Each row is followed by the band that its hidden value falls in (each part has its own value, ranges and names)
[  98  195    5 -235 -171 -205  176  137  -45  136 -235 -158   -5  198
 -269 -203  249 -111  -55   71  340   59 -238 -146  -10 -216 -302   67
  190   76  246 -160   36 -181  238 -166   12   -2 -110  -77 -196  -55
  121  251]
G
[ -61   69   39  188 -189  186  198 -216 -282  124  -42   98  128 -485
 -225  565  -32  367 -401  -17  178  140   69  173  193  490  115 -131
  -72   95   81   84  255   66 -113  326 -129  289  327    7 -529   22
  242  -14]
L
[  45  -71 -146  376   18   82   33 -235 -683   48 -312  152  119   -4
  -62  329  128  197 -331 -183    6  -36  152  285  359  305   52   25
  -61   40   32   23  306  -58   37  180 -442   95  192 -202 -266 -102
  440 -179]
L
[-308  -69   63   95 -196 -183  225 -130 -117  174  -19   57 -170 -337
  -74  379 -199    8 -229  -81  121  283  159 -202 -184  464   98 -292
 -348  -25   68 -178  303  304 -248  261  -13   67  109   86 -234    8
   90  -90]
T
[-147 -127  -70   -2 -123 -202   -5  -88   34   57   36  -69  -58   87
  -70  104 -182 -129  -62  -72   -1  154  120 -158   25  153  131 -118
 -226  -70  -43 -163  206  137   16   47 -118 -106 -109   30 -135   19
  -30   65]
K
[  17  312 -134  -83   46   -2   94  123  199 -176   41 -383  -17  -96
  -44  217  -45  -67  329   85   71  198  -94  177 -119 -107  -73  135
   -1 -108    8  204 -174  -65   85 -420  202  -24  207  -75   91  100
  -10 -313]
A
[ 141  389 -142  -78   11   21   60  146  215 -152   52 -445   38  -54
 -166  192   11  -88  317  124   -5  180 -168  156  -19 -105 -143   66
   79 -113   60  212 -166  -37  120 -428  179  -28  273  -86  165  149
  -62 -322]
Y
[  60 -107 -146  369   86   56  113 -220 -744   53 -282  188   76   -3
  -22  247  136  160 -273 -165  -13  -69  146  245  256  300   57   60
  -67    3   51   13  323  -95   20   99 -458   97  141 -218 -133  -78
  460 -197]
S
[ 136  218  -34 -228  -98 -152  230  139  -74   79 -195 -136  -50  188
 -301 -227  218  -98   16   11  376   46 -234 -111   33 -183 -260   89
  146   63  221 -107   28 -219  317 -231  -40    3 -116 -101 -228   17
  187  254]
L
[ 240  483  -69  -46  -43   48   58  199  316 -134  146 -494   65  -87
 -288  194   47 -116  324  166  -53  195 -242  124   28  -45 -212   -4
  164  -70  108  247 -172   69  121 -331  243   -2  350  -74  226  212
 -118 -349]
S
[ 117  154   22 -250 -248 -274   84  139   -9  210 -272 -199   93  219
 -250 -201  306 -108 -156  153  273   35 -262 -168  -11 -288 -331   41
  275   77  269 -197   25 -188  145 -135   34  -18 -109  -93 -133 -102
   14  285]
G
[ 137  113  188  -82 -168 -284   28  274  189  240  -10 -104   73 -189
  -95  -94  287  -36 -370  140  169  -55 -107 -165  -34 -108 -126 -127
  293  120  151  -21 -119 -231 -370  113  269  120  -17  -88  206  -41
 -266  253]
Y
[ -78  225 -151  -21   27  -82   55   95  185 -181  -32 -319   68 -119
   72  210  -18   -7  262   35  149  194  -72  168  -52 -193  -40  189
  -54  -66  -21  171 -199  -51  106 -391  170  -76   81 -111   55   61
   33 -324]
S
[  18  -93 -120  -77  -67  -86  -56  -88   90  -15  107 -115   36  230
 -155  -11 -152  -98   33  -37  -17   62   59  -38  157   33  166    9
  -91  -81  -77  -65  146  -38  196  -63 -190 -103 -136    2 -207   65
  -37  204]
S
[  11  338 -147  -56  -12  -43   52  135  172 -170    9 -449  -41  -28
  -92  263  -63 -117  238  103   -3  204  -94   76    7  -67 -134   95
   13  -83   10  129 -133  -20   75 -370  226  -51  230  -53  193   28
  -73 -328]
T
[  46  110  186  -83 -166 -296   35  281  139  221  -47  -86  -10 -137
  -40  -64  248  -92 -408  116  169  -31  -43 -247  -33  -72 -139 -132
  233  119  139 -104  -77 -219 -391  138  302  114  -46  -19  255 -131
 -280  232]
K
[ 146  116   72 -260 -257 -313   46  149   61  244 -237 -210   93  232
 -245 -228  311 -128 -143  176  242   23 -252 -132 -100 -303 -308   34
  322   76  261 -173    8 -194   70  -71   60  -19  -83 -121 -151 -102
  -25  324]
A
[-290   -2  124   68 -228  -46  324 -149  -99  168   71   64 -127 -501
 -142  482 -214  135 -270   11  173  283  108 -158 -175  541  106 -225
 -262   29   88 -106  300  258 -245  311   65  200  183  137 -324    7
  104  -38]
T
[-332  -31   73   59   96   42 -211 -235 -137  126 -167   39   40  -89
  -47 -319   80  -28  -49 -125 -308 -196   81  274   29  -30   26 -139
  -47   56 -288  182 -156 -221 -261  120  -53  -24  -93  197   10 -337
   32   15]
A
[  99  194  -65  -90  -30 -174  229  176  -64  -36 -131 -131 -141  130
 -247 -129  117  -86   20 -116  420   52 -148  -81  175  -93 -175  153
   49  132  101  -40   -8 -179  331 -170  -14  -22 -137 -182 -210   49
  250  182]
K
[ -79 -202    7  273  124   -2  327 -218 -564   51   37  187   78  -85
   39  -53   54   40   11   67 -131 -109  -31   22  -84  212    4  299
    4   34   33   -3  282    0   80  -14 -250   84 -198  -73  283  -79
  386 -205]
L
[  13 -155 -155  352   74   -1  126 -224 -789   33 -272  127    4  118
   -3  249   68   80 -276 -105  -87  -80  158  150  249  305   24  163
  -41   16   24  -70  375 -104   38   92 -416   67   85 -201  -10 -191
  432 -181]
T
[ 112  125  141 -177 -280 -334   -4  218  134  258 -178 -170  110  117
 -168 -169  330 -129 -288  171  210   16 -195 -220  -33 -245 -287  -56
  320  117  245 -184  -22 -144 -100   65  174   16  -88  -65   28 -130
 -165  280]
G
[-150  183 -157   31   28 -120    9   97  162 -218  -58 -315    3  -61
  121  249  -69  -37  209  -28  154  195    3  148   27 -166  -18  223
  -98  -18  -88  134 -188  -38  101 -307  187 -106   41 -115   44  -21
   46 -321]
K
[-292  -35  103   79 -217 -145  274 -115  -64  178   48   52 -149 -421
 -108  401 -201   45 -229  -34  148  291  117 -210 -197  487   93 -275
 -308    3   86 -147  289  313 -249  278   43  115  121  105 -239   38
   76  -71]
T
[-307   30   46   80  137  -12 -220  -93 -152  130 -242  116  -47 -134
   54 -281  147  -62 -207 -246 -192 -174  193  154   94   -4   53 -327
 -145    7 -233  110 -170 -279 -415  110  -25   -6  -68  204  125 -297
  -71   -3]
L
[-329   -8   50   60  127   11 -220 -181 -153  135 -215   61  -22 -115
   -7 -306   99  -50 -104 -187 -275 -190  138  239   29  -14   43 -241
 -105   18 -276  161 -169 -258 -355   94  -46  -24  -62  193   59 -318
  -12    1]
A
[ 115  120  -67   89   33 -238  210  208  116 -145   53 -169 -100 -111
 -182  -23   15   21  105 -189  457   42 -137   77  247  -62  -21  273
    6  223  -63  187 -162  -98  302 -130   47  -57 -150 -386 -204  221
  301   78]
A
[-162  116   70  -10  142   -8  -48   59 -122  148 -146  112 -123 -252
   27 -205  169  -45 -281 -164  -55 -154  165   26   12   61   51 -351
  -78  -27 -105   87 -146 -378 -499   24   79  117    5  179  232 -183
 -162   82]
S
[ 165  104  137 -171 -238 -344   12  229  124  268 -154 -176   86   62
 -170 -161  326 -106 -280  173  200  -15 -186 -156  -85 -225 -247  -53
  338  102  227 -121  -47 -201 -171   38  167   37  -38 -136   35  -85
 -156  293]
A
[ 344  458   54  165  -53  -65 -111  323  489 -142  260 -479   57  -31
 -255  191   93 -226  274   64 -132  187 -160  131  119   18 -184  -98
  210   16   63  293 -211  242  -16   -6  313  -56  394 -165  354  250
 -211 -431]
Y
[ -26   43  -87  297    3 -345   54  210  258 -231   59 -204   70 -273
   61  165   -8  109   55 -221  438   95  -78  146  361 -144   56  345
  -66  284 -176  261 -294   55  206  -55  148 -147 -197 -470  -77  202
  245 -170]
L
[ -93 -104  -80  -41 -110 -171   31 -114   11   94   22  -68  -37   41
 -131   78 -153  -92  -17  -57    2  148   76  -96  -43  154  128 -158
 -212 -110   -6 -117  201  107   16  -15 -170  -85  -47    6 -202   86
    7   78]
Y
[ 165  133   29 -286 -222 -277   94  140   -6  221 -247 -216   47  252
 -274 -222  287 -128 -108  168  256   18 -256 -118  -97 -280 -310   61
  305   56  261 -168   29 -232  125 -150   23   -8  -71 -131 -173  -85
   25  330]
A
[ 117  364 -139  -80   13    4   57  140  209 -142   47 -450   10  -77
 -156  206  -10  -84  302  120   -7  172 -153  172  -46  -91 -130   72
   71 -102   33  220 -174  -48   80 -421  191  -25  275 -101  147  136
  -58 -306]
A
[-196 -172  146  189   34   27  233 -276 -252   78  165   98  199 -193
  -59 -207   26   71  119  167 -218 -133 -160   88 -126   94  -23  330
  105  137  -79  121  102   44   84   91  -79   65 -275   52  203 -141
  282 -111]
S
[  25  326 -146  -59   33   25   68  104  186 -179   20 -367   50  -99
  -53  215  -14  -29  292   79   68  187 -108  181  -29 -125  -76  126
    7  -99   15  205 -176  -65  118 -409  171  -26  197  -63   85   97
  -11 -319]
S
[   2 -165 -124  334  121   22  207 -205 -741   34 -178  189   41   14
   44  157   89   89 -194  -74  -65  -94  109  114  146  275   38  185
  -53    1   44  -40  342  -89   44   13 -387   89  -15 -167  100 -107
  425 -206]
G
[-274  -34   99   95 -208 -126  248 -142  -63  206   11  101  -59 -455
 -100  345 -128   80 -192  -61  158  288   86 -144 -223  435   90 -327
 -321  -21  116 -110  263  343 -230  254  -26  102  115   95 -288   99
  113 -113]
L
[-192   64   61   29  137  -58 -137   20 -121  156 -189   86 -107 -187
   45 -230  165  -75 -250 -190 -125 -163  182   85    7   25   51 -348
  -87  -21 -152   98 -162 -339 -508   60   45   53    2  142  210 -220
 -143   46]
Y
[  96  -60 -116 -137  -29   15  -54  -75  118  -65  182 -144   47  302
 -186  -33 -159  -89   76   22  -36   13   48   20  186    2  186  116
   13  -81  -97  -14  127 -165  258  -98 -167  -55 -120   26 -220   41
  -66  289]
Y
[-178 -128  -79   24 -137 -226   17 -105   -6   87   -4  -63  -56   -3
  -77  139 -178  -97  -96  -85    6  167  109 -159   16  186  118 -166
 -263  -64  -35 -159  205  173  -27   42 -127 -104  -86    9 -136   38
   -2   25]
K
[-308 -154  156  145  -16   30   95 -319 -143  101  110   50  245 -214
  -73 -248   16   82   85  153 -273 -144 -159  126  -68   20  -31  253
   90  165 -164  145    6   37   34  126  -28   24 -293  135  136 -225
  197  -69]
L
[-301 -143  160  136  -20   37  105 -303 -150   93  119   42  216 -182
  -80 -232    6   60   78  161 -270 -138 -151  100  -64   38  -43  265
   99  169 -156  122   27   35   43  137  -10   34 -287  149  147 -243
  188  -60]
G
[ 281  308  120  238  -17  -99 -206  309  513 -191  294 -364   29  146
  -96  156   65 -283  282  -19 -111  170  -12  183   88   -3  -75   18
  194   56  -18  259 -176  246   -9  203  291  -91  286 -162  250  139
 -173 -382]
A
[ 136  104  143 -139 -247 -335    3  230  141  263 -144 -140  137    5
 -133 -149  340  -71 -329  164  214  -15 -178 -186  -27 -229 -229  -72
  319  114  226 -127  -59 -185 -186   62  178   44  -72 -107   73  -83
 -185  276]
S
[ 117  -52 -146  333   -7  103   45 -232 -641   71 -265   91  112  -68
 -153  392   97  244 -356 -136    3  -44  126  331  358  350   75   11
   -7   43   28   79  295 -103   -1  172 -424  139  285 -244 -341  -51
  410 -100]
A
[-164  109   83   24  112  -58  -64  100 -119  143 -135   84 -173 -218
   23 -162  147  -89 -348 -166  -68 -150  188  -46   72  104   29 -349
  -66   16 -116   40 -122 -343 -525   94  124  109   -2  166  295 -220
 -195   89]
K

New part:
[ -68 -186  101 -220  -69   24  410  -52   41 -109  128  113    3 -156
   51 -138  -32  -74  190  -79   -6  113   54  -89 -173 -158  153 -267
   23 -215   27  -12  203   36  -76   80    8 -172   80  -17  141  -27
   -4   92]
<18>
[  79   38 -108    1 -114   51  102 -192  281  -23  168   13 -125   72
  106  -57   21 -206   12   84   12 -117  235   82  -49  -58   99  -30
   51   37  -97  104   21  123   -8 -197  -20 -103  -97 -221    6   25
   57  -13]
<18>
[ -39   86   49  151 -162  -10 -241  -89 -167  -71  -15  -11   -6  175
   68   38   27  103  139  -64  -35 -193    2   26  -14   60  -84  163
   49  -60  -25   -4 -144  -10  -36    0 -209   -2    2 -157 -156  -43
  -59   28]
<13>
[  -3 -119   97  -79  -17   37  265 -138   73 -126   49   99   40  -61
   21  -97  -31   -1   35    0   62   30   48  -25  -20  -68  134 -145
   32  -35  111   52   75    2 -111  -12   87 -169   57  -38   19  -35
  -34    4]
<18>
[-345 -236   -7 -212   67 -171  596  233   -3 -198 -119   45  188  119
  -54 -183  -39 -166  -51  -39  164  254  278 -324 -189 -199 -132 -505
 -285 -142   86  123  145   92   98  -27  234 -147   24  434  189  131
   44   59]
<8>
[ -56  165  142   14   17   61  -91  -53 -211   29   37   96 -124  -76
   85   34  120   69  293 -144   -5 -171 -211   74 -143  -85   57  102
   46 -140   18   11  -24  -48   86   17 -187   93   50 -124   61  -55
   92  142]
<6>
[  71  -42 -381 -380 -116  -16  324  -60   98  310  159   -8 -129  185
   74  -27  -70 -125   16  -25  -45  283  231  -42 -187  -99  -60  -86
  104 -368 -205 -162  -12  241   89  147  -78    0 -101 -135   64  212
  298  195]
<2>
[-123  207 -125  -88   -5  -85  -15   50  -90   65  -79   47 -120  100
   42   74   92 -119   82 -100  169  -62   69   -4 -211  -41 -134   55
  -32    5 -106  -87    8   31   92  -55  -70  121 -163  -16  -48  -53
  210  111]
<2>
[-133  111  -94  -87   95 -109 -127   24 -329  -43 -172  -35  -45  171
   21  173   89  119   71 -137  194   -7    1  -35  -43   31 -219  162
  -44   21  -18 -202 -114   -4   14   45  -17  135 -128   69 -201  -82
  189  110]
<13>
[ 154   84  -97  -17 -202   31 -269 -220 -142  128  102  -32  -56  136
   34  131  -67  274   56  -86 -104 -119  -64   70   62   92   12  243
  201 -159   -2 -105  -69  -27 -215  199 -242   37   10 -338 -231  -21
  -18   48]
<16>
[ 121  -94  379  278 -133  284  102 -257  176  -73   66  122  121   70
   63 -172   47  118  120  173  -83 -102  -20  108   32  -24  221  -64
  117 -190  184  280 -153  118  -63   56  -17 -320  272 -169  108  122
 -175 -123]
<20>
[ -67  -42 -104  -96  -44 -145   -5   88 -201   91 -124 -111   99  189
    5  -22 -153  221 -127 -166  -57   61   -8 -148   31   -4 -132  -39
  -88 -131   -9    1   52 -101 -148  181 -157   57   -2   24  -52  -14
    3   79]
<2>
[-146 -207  112  -27  -21  -33  286   53   80 -254 -105  -46  135   89
   33  -96   -5  -38  -20   14  120   82  241 -162  -61  -78  -20 -262
 -160   -4    4   63  161   73 -164   33  107 -216   -1  160   44  -57
  -58  -72]
<20>
[  -4   19   60   45  -34   88  -21  -30  -61  178  -40  -85    8  154
   74   -1   35  167   83  -39  -71  -19  -21    2  -49  -81    2  -36
   -6 -295  -12   70  -26   84  -33  210 -156   -8  101  -55   58  124
   88   21]
<16>
[  86 -115 -159 -270   13   99  443 -149  249  103  109   52  -72   54
   59  -53   16 -139   -5   96  101  250  225   -4 -120 -121   91 -160
   73 -184  -64  -66   47  247   -1   54  147 -150  -51  -58  103  133
  231   60]
<16>
[ -64   59  103  127 -213   10 -194 -150 -109 -101   52    4  -54   87
   88   54   67   10  261  -64  -14 -232   78   70  -68   21   -8   75
  100 -103  -11  -55  -83   27  -61   16 -176  -67   22 -177 -217  -49
  -60  -15]
<18>
[-176    6 -126 -290   28 -192  132  118 -192 -218   13   -6 -132   21
   76   62   36 -155  149 -198  143   26  177 -106 -184  -71 -147  -35
 -125   75 -156 -169  150    0   11  -71  -32   57 -210   61  -29 -190
  143  170]
<8>
[  41  -98  -14 -103   83   63  315 -142  127 -100    2  101   24   16
   22  -84    5  -33  -60   80  141  127   71  -21    0  -48   76  -61
   15   42   57   26  -14   78  -32  -93  172 -139  -26  -10   64   -3
   80   35]
<2>
[  31  -86 -138 -301   40  -74  279   26  -47   73    6  -17  -61  107
  101  -86  -91  -47  -30 -106   -2  216  123  -36  -66  -63  -58  -68
  -34 -103 -123  -79   18   50   14   74  -47  -41  -85  -25   82  -23
  176  160]
<20>
[-214 -257 -102 -291  102 -110  474  129 -103 -146  -13  -35  107  126
  -18  -74  -33    5   -1  -61   75  282  196 -277  -91 -173 -114 -331
 -198 -222   39   10   92  127   48   68  164  -74   18  300  150  147
  107  127]
<8>
[ 351   96  109   53 -201  278 -249 -421   51  139  104   44 -111   96
   83  172   72  251  144   79   11  -99   -9  288   42  147  156  332
  369 -130   16 -175 -138  138 -300  304 -124 -161   46 -481 -271  -59
   35  -88]
<13>
[ -28  101  193  107 -137   36  -60  -76   22  -77  -29   78  -53  -19
   95  -33   58  -74  169  -56   59 -192   27   88 -134   -6   70   24
   48   30  -33   22   57  -31 -100   -8 -140 -102  -11 -159  -57 -170
  -44  -34]
<16>
[ -76  -33  298  175  -46  134   49 -126   47 -126 -101   37   71   32
   41    2  133   48  160   58  140 -105   69   39  -65  -44   91 -106
   18  -84  125   50    3   89 -130   98   63 -205  114   16  -74  -15
  -39 -139]
<6>
[ -27   21  -54 -172   19 -124  115   75  -51  -34  -67   -7  -16   47
   40  -41  -87    4 -100 -141   67   24   64  -66  -57  -28  -47  -49
 -102   94  -54   19  164  -97 -126   16  -57    7 -111  -17   29 -166
   47   75]
<20>
[ -56  267   30 -201   62  -53    9   98 -199  241 -139   62 -182  127
   81   98  118  -90  151 -180  180   13   68  136 -264  -48 -137   29
   -7 -100  -66 -131  -38   50  129  192  -82   81  -96    4  -46  -57
  325  106]
<8>
[ -43  -91   40  -90  -78   69  202   -6   99   -2   -8  -49   31   89
   35    7   46   30   62   13   66   80  186  -84 -152 -102   23 -190
  -40 -213  -41    4  181  163 -162  214   10 -134   20   12   65   48
   64  -36]
<20>
[ 298  229  224  146 -248  207 -453 -326 -122  202    4   31 -187  153
  188  144   92  159  285  -46  -43 -215  -40  404  -22  193   53  434
  361 -115  -90 -223 -272   64 -170  304 -338 -116   24 -518 -338 -166
   53  -53]
<13>
[-134 -137 -218 -199  -19 -154  302  109    5  -37   25  -86   49  243
   25  -98  -97  -78 -103  -47  -16  154  277 -203  -54 -114 -146 -237
 -178 -139  -67   92   41  102   62  -34   20  -35  -60  140   98  145
   79  101]
<8>
[-224  -55  109   12  -48 -161  -51   59 -293 -238  -64  -15  117  -34
  -33   -5  -68  203   73 -212    0 -156  -97 -184    3  -43  -40  -99
 -116  -14  140   56  156 -217 -176   23  -99   36   61   79  -91 -137
 -169   50]
<18>
[-150 -146  114   15  -73 -175   -7   72 -146 -310  -84 -114   67   22
  105  -93 -109   28   36 -183  -34 -109   91 -123   45  -12  -40  -90
 -156  121  -61   22  164 -170 -224  -40 -152  -94  -42   22  -80 -267
 -174    0]
<6>
[  73 -190   -1 -236  -29   84  276 -157   62 -174  140   32   13  -25
   -6   48   -1  116   49   21   82  135  129  -79  -30  -57  114 -101
   52 -102   59  -68  183  119 -255  159  130 -173   12  -69   11  -26
    9   13]
<8>
[-176    3   74   53   16  -17   87   13 -120 -162  -43   72   30   29
   34  -59   73  -12  146  -48   66  -65  -40  -93 -104  -80  -41  -39
  -76  -53   26   64  -38    2   95 -123  -31    0   17   66   70   -5
   13   95]
<2>
[ -47   60  -21 -188   25  -38  372   54  130   37   50  141 -104   43
   82 -168   13 -306   32  -32   82   69  179   19 -223 -139    8 -190
  -74  -22  -63  129   38   81  199 -138   32  -78  -71   12  215   25
  168  114]
<8>
[-123  240   11   52  181  -68 -276   -6 -287   56 -267 -123 -143  239
  105  221  207   33  108 -113  257 -143   89  149  -17   22 -225  181
  -69   93  -29 -168 -218   44   92   17    0  133 -145   79 -292  -74
  305    1]
<18>
[-384 -206 -157 -147  243 -193  432  270 -179 -217  -95  -79  149  163
  -18 -146   -6  -21  -61  -75   53  192   88 -392  -55 -240 -211 -340
 -394 -133   27  195   27   50  260 -207  139   87   -8  463  305  204
  114  207]
<20>
[   2 -237 -211 -239 -144 -144  224  -60 -165 -118  248   50   74  -16
   14 -194 -290  148  -15 -166 -284  104 -116 -231   78  -50   36  -43
   24 -191    2   55   43 -151  -56  -72 -207    9   56 -149  114   16
 -163  275]
<16>
[-387 -176   70  -34  255 -238  378  232 -189 -275 -254    3  256   30
  -76 -197  -84   52 -179 -124  147   77  -21 -332   41 -169 -115 -383
 -376   87  236  252   98 -185   67 -197  212    7   58  481  150   10
  -49   69]
<18>
[  49 -220  -78 -130 -148  117  469 -179  332 -159  284  112   -2    3
   57 -185  -22 -195   73  152  -45  121  240  -89 -115 -134  162 -214
   53 -171  -51  124   76  229   11 -141   80 -248   21 -126  220  144
  -22   58]
<20>
[  74  231   17    5  201  -39  -45   -8   93   91 -317  -77 -132  310
  132   73  111 -174 -207   29  346  -27  316  245   17   73 -154  104
 -105  365  -85  -21 -146   82    4  -57  143  -69 -247   27 -185 -166
  303 -128]
<8>
[  28   -9  192  -51  -30  -10   82    2 -107  -47   16   58  -15   13
  101 -138  -66   41   83 -135  -83  -48  -42   43  -37  -39   54  -36
  -27  -42   19  124   23  -93  -36   51 -158  -97   70  -99  103 -117
  -52   74]
<8>
[ -40 -367  175 -152 -128   11  347 -115 -144 -406  212  172  189 -210
  -35 -192 -173  229  150  -97 -153   93 -172 -243   27  -65  189 -156
   42 -171  186   69  170 -131 -225   41  -34 -207  206  -60  148  -93
 -321  145]
<20>
[ -52  229  156   90   69  -34 -119  -51 -104   35 -196   63  -84   78
   80   26   95  -62   53  -87  198 -181   15  178  -56   22  -46   80
   -3  158   58    1 -119  -74   41  -61  -15    0  -62  -32 -170 -148
  127  -28]
<18>
[ -78  162  361  238   22   11 -129  -47 -116 -192 -232  164   46  -45
   39  -51   76   30   76  -68  193 -246 -146  103  -36   62   35  106
  -14  259  136   86  -45 -188  -84 -105  -34  -83   17  -36  -98 -288
 -101  -64]
<2>
[ -24 -100 -172 -181 -136  101  325  -88  289   -5  224  -18  -83    5
   48    1   74 -150  126   81   25   79  260 -117 -232 -187  106 -219
   13 -265 -150    2  258  273  -77   38   19  -95  -54  -91  167  144
  128   40]
<16>
